Here is a tiny trained network, its code and every weight. The questions are about switching its units off for an input and a class, where a switched-off unit gives its printed mean instead of its output.

import numpy as np


def w(rows, s, z=0):
    codes = np.array(rows[::2]) - 128.0
    scale = np.full(codes.shape[1], s)
    scale[-1] = z or s
    return codes * scale


def f(y):
    return np.maximum(y, 0)


def log_softmax(a):
    a = a - a.max(-1, keepdims=True)
    return a - np.log(np.exp(a).sum(-1, keepdims=True))


def net(x, mask):
    res = np.array(x, float).reshape(1, 8) / 4 @ E
    y = f(res @ A[0][:, :-1].T + A[0][:, -1])
    res = res + np.where(mask, y, B[0][:, -1]) @ B[0][:, :-1]
    return log_softmax(res[-1] @ U[:, :-1].T + U[:, -1])


A, B = {}, {}
E = w([
[157,185,60,130,126,140,50,47],'x0',
[113,167,171,78,80,178,125,2],'x1',
[82,107,115,32,219,139,135,166],'x2',
[42,55,54,166,101,179,139,149],'x3',
[122,156,194,161,168,206,196,247],'x4',
[168,125,138,131,195,171,45,165],'x5',
[144,86,69,151,105,152,228,83],'x6',
[188,196,60,125,143,95,195,156],'x7',
],0.0089)
A[0] = w([
[47,71,164,140,126,142,141,158,169],'N0',
[175,139,117,140,107,74,172,205,141],'N1',
[205,111,124,186,86,92,138,99,183],'N2',
[170,102,155,120,212,1,144,210,118],'N3',
[132,112,156,86,218,127,62,105,143],'N4',
[129,160,42,57,138,150,167,97,253],'N5',
[203,181,115,163,126,53,91,102,75],'N6',
[57,95,179,167,157,124,152,160,182],'N7',
],0.01,0.0053)
B[0] = w([
[158,79,175,196,61,86,183,216,207],'N0',
[168,125,124,83,2,105,29,106,203],'N1',
[213,57,219,227,74,58,84,180,206],'N2',
[123,127,211,84,118,132,21,33,246],'N3',
[95,85,151,122,56,125,41,131,206],'N4',
[168,51,165,50,58,156,123,197,217],'N5',
[184,73,201,149,84,105,156,84,197],'N6',
[226,109,194,139,74,163,184,192,207],'N7',
],0.0081,0.013)
U = w([
[131,67,55,89,95,121,2,165,254],'0',
[192,59,169,218,40,39,99,154,177],'1',
[178,170,204,31,61,121,32,59,150],'2',
[214,113,106,152,94,253,182,206,170],'3',
[65,201,90,144,139,76,130,76,29],'4',
[84,193,89,199,150,50,143,88,53],'5',
[160,215,51,129,155,122,157,82,21],'6',
[96,173,75,154,197,42,146,116,45],'7',
],0.0075,0.0039)

Each question gives the input, the list of numbers given to net, and the class t.
The units are the neurons (one row each of A and B). Each row of codes is followed by its name. A weight is (code - 128) times the scale printed after its matrix; where a second scale follows, it is the last column's (A, B and U).
mask holds one flag per neuron, in row order. A switched-off neuron (its flag False) gives its mean, the last column of its row in B, instead of its output. The means were averaged over made-up inputs and are rounded, as every weight is.
A unit's drop is (log p(t) with every unit on - log p(t) with that unit switched off) / (log p(t) with every unit on - log p(t) with every unit switched off).
The circuit of an input: a set's keep is (log p(t) with only the set's units on - log p(t) with every unit switched off) / (log p(t) with every unit on - log p(t) with every unit switched off). Starting from all 8 units, units are removed one at a time, each time the one whose removal leaves the highest keep (on an exact tie, the one counted first), for as long as the keep stays at least 0.8.
circuit, biggest first: the units of the circuit, biggest drop first
top k neurons: the k neurons with the biggest drops, biggest first
drop of u: that unit's drop, to one decimal
input [8,6,-6,2,0,6,1,-3], class 1: circuit, biggest first -> (N3)
input [6,-7,0,2,3,2,8,-4], class 3: top 3 neurons -> (N3, N4, N6)
input [0,2,4,6,0,5,-6,-6], class 1: top 2 neurons -> (N0, N7)
input [-7,8,6,-5,6,-2,0,-7], class 1: top 2 neurons -> (N0, N4)
input [-1,-5,7,-2,-6,4,5,-5], class 0: circuit, biggest first -> (N6, N2)
input [-4,-1,0,3,6,2,-8,4], class 2: top 4 neurons -> (N3, N2, N1, N6)
input [-1,-2,8,1,-6,5,7,-5], class 0: circuit, biggest first -> (N2, N6)
input [-4,8,4,5,6,6,-8,-6], class 1: top 2 neurons -> (N0, N4)
input [5,-1,4,5,3,2,8,6], class 3: top 2 neurons -> (N3, N4)
input [3,4,1,2,0,-4,-5,-6], class 0: circuit, biggest first -> (N3, N2, N6)
input [0,-7,5,-1,8,4,-1,-3], class 2: top 3 neurons -> (N3, N2, N1)
input [2,-6,2,-3,8,4,7,-4], class 3: top 4 neurons -> (N2, N7, N6, N4)
input [6,-6,8,-5,8,-4,-1,-5], class 2: top 2 neurons -> (N3, N2)
input [-4,-5,5,-3,4,4,-8,-2], class 2: top neuron -> (N3)
input [8,1,8,7,5,-1,-8,-8], class 1: top 2 neurons -> (N0, N7)
input [-1,-5,-1,-8,8,-8,3,8], class 2: top 2 neurons -> (N3, N1)
input [-4,-6,2,-3,6,-6,-6,1], class 2: drop of N1 -> 0.1
input [1,-5,5,4,-3,1,-3,7], class 2: drop of N6 -> -0.1
input [-7,-7,7,-8,5,7,-3,0], class 2: drop of N6 -> 0.0
input [-1,4,0,1,5,-4,6,-4], class 3: top neuron -> (N2)
